What each symbol does to the points:
θ: pc->mc, cf->gl, rj->qm, dl->ng, bl->gr, ct->pb, cc->dt, qr->fl, zt->bl, hd->jp, gs->cn, tr->lb, zr->nc, pb->sb, pr->tc, gr->hg, pp->cm, lf->gs, bf->qf, tc->hm, zs->mq, nc->qd, dn->pr, qd->ml, cd->fs, nq->hp, zg->tp, mq->tj, hq->bq, cz->bm, tt->pc, dj->dr, qf->jc, sr->hb, qm->cj, zm->bp, gg->pn, mp->zp, tq->sr, rl->rr, ll->zg, hp->mz, nj->dc, hg->dg, jn->rj, jc->fm, jp->hc, lh->zm, hr->bh, hb->hr, tp->lc, sj->gf, tj->qq, fb->nj, zc->tl, nt->bz, ft->sn, cn->nq, tn->pg, pn->tq, bm->dp, dt->jn, ml->tr, mc->hq, ng->gg, hm->lf, jr->ls, nf->ld, hf->bf, lc->cz, zb->zs, dg->zb, dp->fb, sf->hf, fm->zt, tl->dl, ld->gh, sq->dn, mz->jr, cj->dj, fs->gn, bq->qr, sb->zc, pg->pf, cm->dd, ls->cc, bh->sq, pf->nt, bp->ct, sn->jb, gf->cf, lb->tt, qq->zr, hc->sf, dd->tn, zp->hd, fl->pp, gl->ll, gn->nf, jb->lh, dr->sj, dc->cd, bz->ft, rr->mp, gh->rl
χ: pc->dj, cf->fl, rj->lb, dl->zp, bl->tc, ct->ld, cc->qd, qr->cf, zt->pr, hd->gg, gs->zb, tr->rj, zr->ls, pb->gh, pr->bl, gr->hm, pp->ll, lf->dg, bf->hr, tc->gr, zs->nq, nc->cc, dn->zt, qd->dt, cd->lh, nq->mq, zg->dd, mq->hp, hq->sj, cz->pf, tt->cj, dj->mc, qf->bh, sr->hf, qm->tt, zm->gn, gg->jp, mp->dl, tq->sf, rl->zc, ll->cm, hp->tj, nj->sn, hg->lf, jn->tr, jc->sq, jp->pn, lh->fs, hr->qf, hb->bf, tp->tn, sj->bq, tj->mz, fb->ft, zc->rr, nt->dp, ft->nj, cn->zs, tn->lc, pn->hc, bm->nt, dt->ml, ml->jn, mc->dr, ng->hd, hm->hg, jr->zr, nf->ct, hf->hb, lc->pg, zb->cn, dg->gs, dp->bz, sf->sr, fm->dn, tl->mp, ld->pb, sq->fm, mz->qq, cj->pc, fs->zm, bq->gf, sb->rl, pg->cz, cm->zg, ls->nc, bh->jc, pf->bm, bp->nf, sn->dc, gf->qr, lb->qm, qq->jr, hc->tq, dd->tp, zp->ng, fl->gl, gl->pp, gn->bp, jb->cd, dr->hq, dc->jb, bz->fb, rr->tl, gh->sb
η: pc->dp, cf->lh, rj->pg, dl->gr, bl->jn, ct->qf, cc->cm, qr->cd, zt->dt, hd->lf, gs->pc, tr->lc, zr->gl, pb->jc, pr->ml, gr->rj, pp->gn, lf->tt, bf->mz, tc->tr, zs->dr, nc->ll, dn->qd, qd->zg, cd->tq, nq->hq, zg->ct, mq->sj, hq->nj, cz->zc, tt->bm, dj->bz, qf->jr, sr->mq, qm->pf, zm->hf, gg->dg, mp->tc, tq->zs, rl->dn, ll->bp, hp->bq, nj->gg, hg->qm, jn->tn, jc->ls, jp->gs, lh->sf, hr->qq, hb->tj, tp->pb, sj->sn, tj->gf, fb->ng, zc->zt, nt->mp, ft->hd, cn->mc, tn->gh, pn->zb, bm->tl, dt->dd, ml->tp, mc->fb, ng->hg, hm->lb, jr->fl, nf->hr, hf->hp, lc->sb, zb->dj, dg->cj, dp->dl, sf->nq, fm->cc, tl->bl, ld->bh, sq->nc, mz->qr, cj->nt, fs->sr, bq->dc, sb->fm, pg->rl, cm->nf, ls->pp, bh->zr, pf->rr, bp->bf, sn->jp, gf->jb, lb->cz, qq->cf, hc->cn, dd->ld, zp->hm, fl->fs, gl->zm, gn->hb, jb->hc, dr->ft, dc->pn, bz->zp, rr->pr, gh->sq
ω: pc->ng, cf->hf, rj->rr, dl->qm, bl->pg, ct->ls, cc->ld, qr->sr, zt->tn, hd->pc, gs->fb, tr->zc, zr->bp, pb->cc, pr->lc, gr->pf, pp->hr, lf->dp, bf->fl, tc->cz, zs->sn, nc->ct, dn->tp, qd->pb, cd->mq, nq->dc, zg->jc, mq->jb, hq->pn, cz->bl, tt->dl, dj->hd, qf->pp, sr->gf, qm->mp, zm->mz, gg->dj, mp->lb, tq->sj, rl->ml, ll->qf, hp->cd, nj->zb, hg->nt, jn->rl, jc->cm, jp->mc, lh->hp, hr->gl, hb->cf, tp->fm, sj->hc, tj->lh, fb->dg, zc->jn, nt->hm, ft->gs, cn->nj, tn->dn, pn->dr, bm->gr, dt->gh, ml->sb, mc->gg, ng->cj, hm->bm, jr->gn, nf->zr, hf->qr, lc->zt, zb->ft, dg->bz, dp->hg, sf->bq, fm->dd, tl->rj, ld->nc, sq->zg, mz->fs, cj->zp, fs->tj, bq->tq, sb->dt, pg->pr, cm->bh, ls->nf, bh->ll, pf->tc, bp->jr, sn->cn, gf->sf, lb->tl, qq->zm, hc->hq, dd->sq, zp->tt, fl->hb, gl->bf, gn->qq, jb->nq, dr->jp, dc->zs, bz->lf, rr->tr, gh->qd
δ: pc->dg, cf->mz, rj->tc, dl->nt, bl->rr, ct->cm, cc->sq, qr->tj, zt->rl, hd->fb, gs->gg, tr->bl, zr->qf, pb->dd, pr->zc, gr->mp, pp->zr, lf->ng, bf->gn, tc->tl, zs->hc, nc->jc, dn->sb, qd->fm, cd->gf, nq->tq, zg->cc, mq->sf, hq->zs, cz->rj, tt->hg, dj->gs, qf->nf, sr->lh, qm->hm, zm->fl, gg->ft, mp->bm, tq->jb, rl->lc, ll->ls, hp->sr, nj->dr, hg->zp, jn->pr, jc->ld, jp->nj, lh->qr, hr->bp, hb->zm, tp->dt, sj->nq, tj->hf, fb->dj, zc->pg, nt->tt, ft->mc, cn->pn, tn->ml, pn->sn, bm->qm, dt->dn, ml->zt, mc->zb, ng->bz, hm->dl, jr->hr, nf->ll, hf->fs, lc->jn, zb->jp, dg->hd, dp->cj, sf->cd, fm->gh, tl->pf, ld->zg, sq->pb, mz->hb, cj->lf, fs->cf, bq->mq, sb->tn, pg->tr, cm->nc, ls->bh, bh->ct, pf->lb, bp->pp, sn->hq, gf->hp, lb->gr, qq->bf, hc->dc, dd->qd, zp->dp, fl->qq, gl->jr, gn->gl, jb->bq, dr->cn, dc->sj, bz->pc, rr->cz, gh->tp
ρ: pc->bz, cf->fs, rj->cz, dl->hm, bl->tr, ct->bh, cc->zg, qr->lh, zt->ml, hd->dg, gs->dj, tr->pg, zr->pp, pb->sq, pr->jn, gr->lb, pp->bp, lf->cj, bf->qq, tc->rj, zs->hq, nc->cm, dn->dt, qd->dd, cd->sf, nq->sj, zg->ld, mq->bq, hq->sn, cz->rr, tt->nt, dj->fb, qf->zr, sr->hp, qm->bm, zm->hb, gg->gs, mp->gr, tq->nq, rl->zt, ll->nf, hp->gf, nj->jp, hg->tt, jn->lc, jc->nc, jp->zb, lh->sr, hr->jr, hb->mz, tp->gh, sj->dc, tj->qr, fb->hd, zc->pr, nt->dl, ft->gg, cn->dr, tn->sb, pn->cn, bm->mp, dt->tp, ml->tn, mc->ft, ng->lf, hm->qm, jr->gl, nf->qf, hf->tj, lc->rl, zb->mc, dg->pc, dp->zp, sf->mq, fm->qd, tl->tc, ld->jc, sq->cc, mz->cf, cj->dp, fs->hf, bq->jb, sb->dn, pg->zc, cm->ct, ls->ll, bh->ls, pf->tl, bp->hr, sn->pn, gf->cd, lb->pf, qq->fl, hc->zs, dd->pb, zp->hg, fl->zm, gl->gn, gn->bf, jb->tq, dr->nj, dc->hc, bz->ng, rr->bl, gh->fm

The rows follow the links: the fewer symbols apart two points are, the more alike their rows tend to be.

Each row is also shifted at random along 6 hidden directions that mean nothing.

Name the point of each row.
[-370,  -70, -141, -125,  105,  179, -194, -104,  -12,   43,  -66, -109,   86, -209,   75, -312,   45,  158, -130,   34,  -44, -147,   47,  -19,  218,   -6,  122,  169,  190, -236,  234,  -92,  -77, -150,  295, -125,  -11,  129, -159, -292,  -90,  -70,  -38,  -22, -126,   -3, -214, -260,  105,   -6, -138] -> sj
[-142,   11, -101,  -99,  137,  162, -137,   40,  201,  -79,  106,  -28, -273, -119,  173, -286,  141,  387,  -55,   58,  103, -133,   74, -160,   87,   61,  257,  162,   16, -242,  222,  -53,  422, -170, -204,  -13,   42,   -8, -189, -175,  -50,  -31,  -30,  -32, -148,   70, -131,  -39,  389,  -51, -256] -> jb
[ -80,  -69,   49,  232,   66,   29,  -44,  120,  102,  -11,   -2,   96, -339,  121,  -25,   57,  -36, -354, -132,  145,  -28,   96, -222, -134, -170,   58, -137, -141, -267,  -16,    9,  168, -216,  188,    8,  342,   19, -167,   41,  474,    7, -147,  -78,  169, -121, -124,  143,  241, -435,  175,  213] -> hm
[ 200, -108,  -19,  -34,  -66,  185, -160,   90,  211,  191, -115,  -45, -136, -163,  204,    6,  -84,  365, -131,  245,   37, -209,  -69, -244,   41,  -11,  155,  142,  -21, -170,  169,   96,  233,  -60,   90,  -40,  -81,  152, -160,  -63,  -82,  -28,  -65,  108, -250, -115,  -49,  117,  153,  -20, -262] -> jp
[-990,   25,   49,  171,  -67,  -51,  122,  259,  188,  246,  -11,   60, -427,   46,  317,  135,  -16,  289,  -74,  207,   70,  114, -139, -182, -121,   99,   59, -162, -108,   -1,  -64,  163,  334,   91,   -6,  116,   13,  -28,   48,  376,  -16,   72,  -56,  169, -159,  -82,  156,  317, -321,  -41, -177] -> bm
[ 199,  -87,   87, -559, -226,   21,  183,  -52,  -68,  230, -264,  -28,  -25, -202,  -24,   45,  -40,  297,  162,  213, -119,  -57,  157,   40,  182,   76,  107,  116,  329,  132, -164,  212, -316, -227,  245, -202,   56,  184,   31,  -79,  -32,  241,  203, -195,  166,   30,  -39,  -83,  297, -256, -170] -> qf
[ 385,  -25,   23,  378, -126, -187,   75,   15, -332,  375, -145,  -56,  415,  -36,   82,  328, -224, -100,    2, -116, -105,   16,  -53,  200,  -64,  -98, -313, -122,  121,  263, -242,  -85, -234,  274,  645, -134, -156,  115,  183,  223,   60,   71,   25,   98,   73,  -96,  127,   44, -838,   22,  103] -> tr
[-109,    9,  104, -252, -145,  -40,  153, -316, -279, -266,  -91,  -39,  537,  192, -425,  -83,   18, -612,   63, -150, -131,  206,   38,  301,   78,  -41, -131, -134,   44,  182, -170,   12, -698,  -61,   23,  -18,  103,  -42,  184, -443,   89,  -68,    3, -152,  277,   -8,  -42, -448,  315,   48,  311] -> pb
[-264,   24,  -39,  -53,  -55,    5,  -57,  256,  379,  223,   69,   32, -339, -188,  352,  273,  -54,  803,   46,  163,  192, -237,   32, -316,  -19,  -42,  268,  168,   -9, -200,  172,    8,  888, -110, -354, -206, -141,  231, -234,  118, -142,  186,   22,   80, -255,   34,   -5,  476,  252, -174, -459] -> zs
[-366,   29,   66,  253,    5,  -25,  -14,  143,  236, -117,  123,  100, -254,  199,   17,  163,  -29, -170,  -85,   70,  101,   99, -199, -179, -217,    1,  -30, -161, -364,  -58,   44,   91,  260,  140, -403,  250,  -13, -119,    4,  259,    9, -115, -140,  188, -160,  -96,  151,  308,  -71,  136,   80] -> nt
[-633,  137,  -69,   79,  171, -394,  166,  120, -169,  -31,  230,  159, -182,   33, -129,  399,   49, -196,  322, -314,  -37,  131,  122,  197,  -68,  -54, -250,  -78,  113,  106, -148, -176,  -64,   93, -157,  -75,  -40,  -23,   45,  749,  -47,  258,  241, -104,  232,  272,  139,  451, -692, -107,  300] -> cm
[-611,  -19, -175,   53,  318,   13, -194,  168,  156,   -1,  168,   98, -557, -162,   67,   -3,   77,   46,   12,    9,    0, -111,  -16, -162,   23,   25,   -4,  120,    7, -291,  262,  -77,   83,  -16,  -61,   85,  -38,   -9, -237,  610, -154,   19,   78,   37, -183,  130,  -30,  406, -449,    1,   51] -> dc
[-126,   40, -257,  140,  419,   -9, -242, -115, -216, -210,  208,  -26,   37, -106, -143, -306,  138, -294,   21, -339,  -90,  -61,  134,  181,  149,  -31, -135,  126,  173, -201,  213, -350, -252,   -5,  206,  -19,   13,  -89, -131,  133,  -47,  -93,   70, -103,   58,  202, -174, -164, -438,   84,  263] -> lh
[ 309, -122, -120, -121,   85, -172, -180,   62,  -44,  156,   -9,  107,  -41, -301, -233,  583, -211, -171,  241,  -80, -137, -285,   44,  -27,   58, -230, -258,  214,  164, -127,  149, -104, -361,   14,  133, -230, -251,  326, -245,  749, -247,  200,  250,  -37,  -41,  109,    8,  624, -629,  -66,  236] -> gf
[ -93, -201,    5, -129, -175,   84, -154,   -3,   69,  260, -248,   -6,  121, -205,  -48,  334, -257,  -65,  -67,  235, -108, -200, -153, -147,   57, -157,  -86,   92,   37, -149,  148,  136, -355,  -15,  305, -131, -188,  335, -152,  153, -174,    2,  -17,  131, -223, -187,   -5,  250, -193,   27,  -13] -> gg
[  29,   48, -140,  -72,  393,   16,  -70,  -14,  -53, -278,  202,   63, -439,  -24, -122, -389,  263, -178,   76, -136,  -43,   47,  137,   65,   71,  141,   10,   89,   73,  -98,   83, -109, -183,  -70,  -93,  186,  164, -272,  -59,  293,   13,  -37,  139, -173,  132,  238,  -88,  -65, -132,    2,  211] -> qq
[ 440,  -82,  -77,   18,  -16,  138, -229,  -68,   57,   43,  -58,  -77,  253, -146,   13,   -5, -102,  100,  -91,   20,   12, -240,  -25,  -83,   76, -124,   51,  169,   14, -169,  219,  -84,   81,  -36,  105, -144, -122,  182, -172, -280,  -77,  -86,  -77,   55, -174,  -82, -121,  -65,  172,   55, -107] -> sn
[-197,  116,  -56, -114,  206,  -76,  107,  118,   45,  -96,  195,   77, -493,  -21,   90, -158,  230,  261,  173,  -75,   45,   62,  177,    4,   19,  156,  114,   50,   96,   13,  -46,  -43,  281,  -95, -266,   40,  135, -174,   -7,  292,   15,  151,  172, -159,  145,  246,    1,  116,   25, -147,  -53] -> bp
[ 862,  -69,  -62, -227,  224,  149, -150, -209,  -96, -343,   44,   12,  -40,  -18, -345, -367,  139, -445,   24,  -86, -106,  -42,   97,   80,  106,   48,  -32,  143,   30,  -58,   96,  -28, -543, -101,  -37,  152,  124, -183,  -61,  -75,   16, -148,   81, -188,  141,   98, -145, -275,  212,   85,  291] -> zm
[-733,   21, -132,  106,  160,  -12, -179,   70,  138,  -71,  154,   34,  -94,  -66,   29,   87,    2,   31,  -12,  -86,   57, -102,  -33, -107,   13, -106,   17,   63,  -65, -276,  266, -158,  259,  -13, -207,  -57, -108,  104, -205,  143, -133,  -29,  -46,   80, -196,   52,  -54,  240, -122,   36,   -6] -> pn
[ 137,  -67,  141,   33,  -92,    5,  103,   72,   38,   29, -105,   80, -241,  154,  -72,   84,  -36, -312,  -59,  195,  -60,  157, -161,  -69, -153,   95, -109, -176, -188,  154, -167,  271, -345,  122,   25,  298,   84, -160,  158,  329,   64,  -70,  -17,   80,   18, -135,  174,  129, -209,   76,  167] -> bl
[-933, -166,  127, -327, -323,  188,   14,  -89,  141,  107, -324,  -33,  145,    7,  -83,   40, -141, -149, -175,  373,  -85,   32, -209, -147,   74,  -29,   84,  -77,  -59, -108,   66,  317, -429, -139,  127,   19,   -9,  211,  -10, -329,  -85, -105, -161,  120, -181, -285,  -18, -116,  372,   33,  -81] -> dp
[-537,   23,   72,  227,  -63, -124,   18,  -33,  -30, -172,   50,   73,  237,  261, -249,  271, -100, -615,  -40, -102,  -14,  179, -189,   55, -169, -132, -231, -240, -275,   40,  -19,    3, -252,  180, -204,  145,  -51,  -33,   89,  106,   14, -128, -124,  144,  -28, -111,  134,  119, -215,  198,  324] -> lb
[ 364, -117,   93,   50, -120,  211,  -73,   93,  242,  114, -142,   -6, -212,   21,  163,  -82,  -66,  132, -215,  341,   56,  -57, -198, -265,  -91,   83,  124,   -9, -215,  -47,   49,  254,  116,   31,   19,  200,    6,  -39,  -15,  -52,   13, -148, -148,  168, -226, -226,   54,   40,  193,   86, -164] -> cj
[-967,   19, -202,   80,  264,  -92, -183,   83,   24,    4,  169,   55, -185, -170,   28,  113,   19,   14,   72, -147,  -22, -116,   32,  -17,   85, -101,  -60,  107,  116, -282,  260, -221,   78,  -25,    4, -117, -108,  141, -228,  429, -179,   78,   68,   21, -129,  150,  -75,  317, -487,  -23,   80] -> nq
[  40,  156,  -50,   51,  136, -224,  119,   30, -111, -131,  226,   62,  -26,   53,  -63,   94,  109,    3,  218, -292,   38,   79,  176,  166,  -37,  -11,  -70,    0,   73,  104, -103, -191,  193,   25, -254,  -78,   25,  -90,   45,  197,   36,  157,  147, -132,  212,  239,   37,  100, -120,  -72,  102] -> ll
[-113,  122, -107,  133,  203, -217,  117,   57, -269,   93,  131,   15,  -98,  -64,   84,  -30,  106,  101,  177, -262,  -46,   71,  191,  229,   46,   63, -120,    0,  256,  132, -157, -210,   12,   64,  252,  -94,   38,  -89,   83,  362,   47,  185,  194, -137,  220,  239,   11,   28, -586, -116,   80] -> bh
[ 119,  -72,   32,  306, -172, -106,  -56,   -6, -128,  226, -130,  -36,  460,  -13,  -33,  434, -289, -229,  -56,  -43,  -54,  -54, -157,   51,  -81, -206, -268,  -93,  -55,   76,  -36,  -47, -185,  218,  339, -123, -226,  215,   37,  100,  -38,  -26,  -82,  195, -108, -184,  100,  156, -529,  117,  113] -> dl

From each start, follow one symbol. Which point do you reach?
Answers are names.
new walk
[ -24,  -72,   25,  240,   95,  117,  -78,  132,  137,   19,  -13,   55, -401,   76,  100, -115,    7, -177, -198,  186,    6,   68, -202, -178, -134,  109,  -47, -105, -240,  -61,   42,  156,  -76,  156,   61,  356,   55, -198,   28,  349,   32, -174, -106,  165, -166, -143,  102,  139, -336,  159,   92]
δ
hg
new walk
[-154,   -6,    9, -452,   96,  131,  126,   99,  159,    5,  -22,   50, -713, -120,  139, -356,  249,  419,   79,  251,    2,   12,  145, -125,  119,  276,  284,  125,  168,  -39,  -36,  221,   49, -253, -110,  113,  230, -144,  -40,  158,   -2,  134,  176, -202,   90,  141,  -52,   -8,  363, -221, -213]
ω
bf
new walk
[ 397, -165,  169, -189, -399,   88,  -40,  109,  326,  243, -242,   22,   40,  -73,   25,  520, -306,  212,  -43,  388,   50, -205, -194, -325, -100, -152,   82,   51, -196,  -41,   50,  304,  148,  -30, -180,  -89, -196,  319, -119,   -2, -125,   40,  -75,  183, -266, -273,  104,  408,  362,  -25, -207]
ω
ng
new walk
[-173,   20,  -22,  243,  -75,  -31,  -94,  200,  240,  177,   69,    5,  -27,  -62,  271,  313, -124,  428,  -45,   54,  160, -157,  -88, -221, -102, -114,   80,   35, -134, -129,  130,  -50,  699,   81, -208, -129, -184,  187, -138,   71,  -79,   46,  -98,  192, -271,  -68,   55,  375,  -30,   -9, -264]
χ
mc
new walk
[ 743,  -65,  -36, -196,  164,   32,   27,   30, -116,   86,  -56,   34, -430, -163,    0, -199,   93,   54,  105,   74, -124,  -32,  145,   40,   87,  175,  -26,  131,  229,   96,  -99,   82, -365,  -49,  313,   94,  114, -138,   23,  418,   13,  109,  244, -183,  170,  132,   -9,    9, -285, -117,   75]
δ
zr
new walk
[ -11,  -40,  -56, -417,   73,  172,  -86, -412, -232, -373,  -69, -101,  426,    5, -418, -490,  144, -495,  -24, -137, -163,   29,  123,  247,  262,   -7,   28,   93,  184,  -89,  114,  -84, -750, -247,  104,  -41,  151,  -39,  -16, -664,   11, -164,   -5, -233,  182,   51, -268, -691,  560,   55,  230]
ω
hb
new walk
[   9, -127, -162,   15,  155,  106, -299, -157, -146,   -4,  -62,  -66,  264, -190, -174,  -92,  -81, -328,  -79,  -97, -149, -175,  -13,   73,  175, -132, -149,  151,  140, -220,  255, -162, -502,  -19,  416,  -99, -106,  158, -171,  -13, -131, -128,  -16,    8, -110,  -19, -166, -120, -319,  104,  196]
η
cn
new walk
[-100,  -43, -191,   23,  229,   -7, -180,   77,  -15,  146,   55,   10, -221, -274,  101,    0,    2,  190,   48,  -62,  -50, -197,   84,  -35,  129,  -19,  -41,  199,  209, -194,  189, -159,    7,  -30,  277, -131,  -90,  121, -195,  399, -137,   89,  125,  -35,  -97,  128,  -95,  220, -479,  -68,  -23]
η
sj
new walk
[ 819,  -19, -173,  113,  347,  -11, -155,  156,  -24,  121,  123,   43, -509, -262,  159, -117,   94,  267,   83,  -72,  -34, -198,  146,  -55,   41,  102,  -30,  231,  183,  -75,   80, -131,  118,   35,  228,   25,   -5,  -89, -134,  621,  -43,   98,  215,  -84,    5,  199,  -38,  261, -560,  -88,   -1]
δ
fs
new walk
[ 626,  -49,  142,   30, -128,  -55,  189,  140,  -12,  210, -131,   61, -292,   47,   81,  157,  -61,   31,   30,  190,  -38,   91,  -57,  -47, -141,  125,  -77, -102,  -45,  260, -286,  245, -124,  132,  151,  165,   52, -125,  180,  399,   93,   88,   88,   17,  100,  -65,  199,  184, -282,  -47,   14]
ω
tn
new walk
[ 605,  -28,  177, -127, -177,   46,  207,   11,    0,   56, -154,   -1, -124,  124,   17,  -93,   22,   12,  -23,  211,  -15,  135,  -24,   -9,  -72,  158,   53,  -96,  -54,  253, -270,  266, -155,   19,   43,  174,  132, -167,  210,  -63,  137,    0,   16,  -38,  136,  -95,  110, -139,  212,  -37,  -39]
χ
rl
new walk
[ 249,   11,  204,   99, -200,  -37,  155,  248,  336,   36,   22,  129, -386,  205,  117,  327,  -71,  149,   -6,  258,  159,   91, -175, -281, -299,   52,   72, -159, -386,  123, -142,  296,  459,  117, -525,  231,    5, -113,   83,  276,   49,   29,  -67,  164, -105, -133,  257,  448,  196,   26, -106]
δ
pf
new walk
[ 358,  -78,  117,   25, -151,   46,  213,  176,  -50,  473, -260,  -26, -379,  -86,  363,  -70,  -38,  403,  -68,  337,  -60,   70,  -40,  -66,  -32,  243,   34,  -68,  124,  248, -311,  296,  -71,   92,  569,  117,   81,  -88,  198,  300,  105,  118,   80,   34,   43, -108,  148,   18, -398, -133, -226]
δ
pr
new walk
[-104, -100,  -80,  -40,  135,  191, -287, -172,   42, -270,   11,  -12,  154,   14, -267, -214,   -3, -472, -155,  -19,  -59,  -80, -109,  -50,   83,  -87,  -37,   73, -122, -260,  304,  -50, -384,  -54,  -42,  112,  -13,    7, -151, -208,  -72, -261, -130,   41, -143,  -74, -147, -172,  168,  202,  213]
ρ
dr
new walk
[  13,  -91,   78,  -65, -222,  179,  -98,    4,  226,   70, -139,  -50,  134,  -13,   72,   60, -129,  162, -156,  232,   71, -119, -153, -215,  -11,  -69,  147,   37, -150, -110,  132,  143,  186,  -59, -103,  -21,  -91,  157,  -86, -371,  -48,  -98, -173,  146, -242, -220,  -23,  -12,  448,   52, -212]
θ
jp
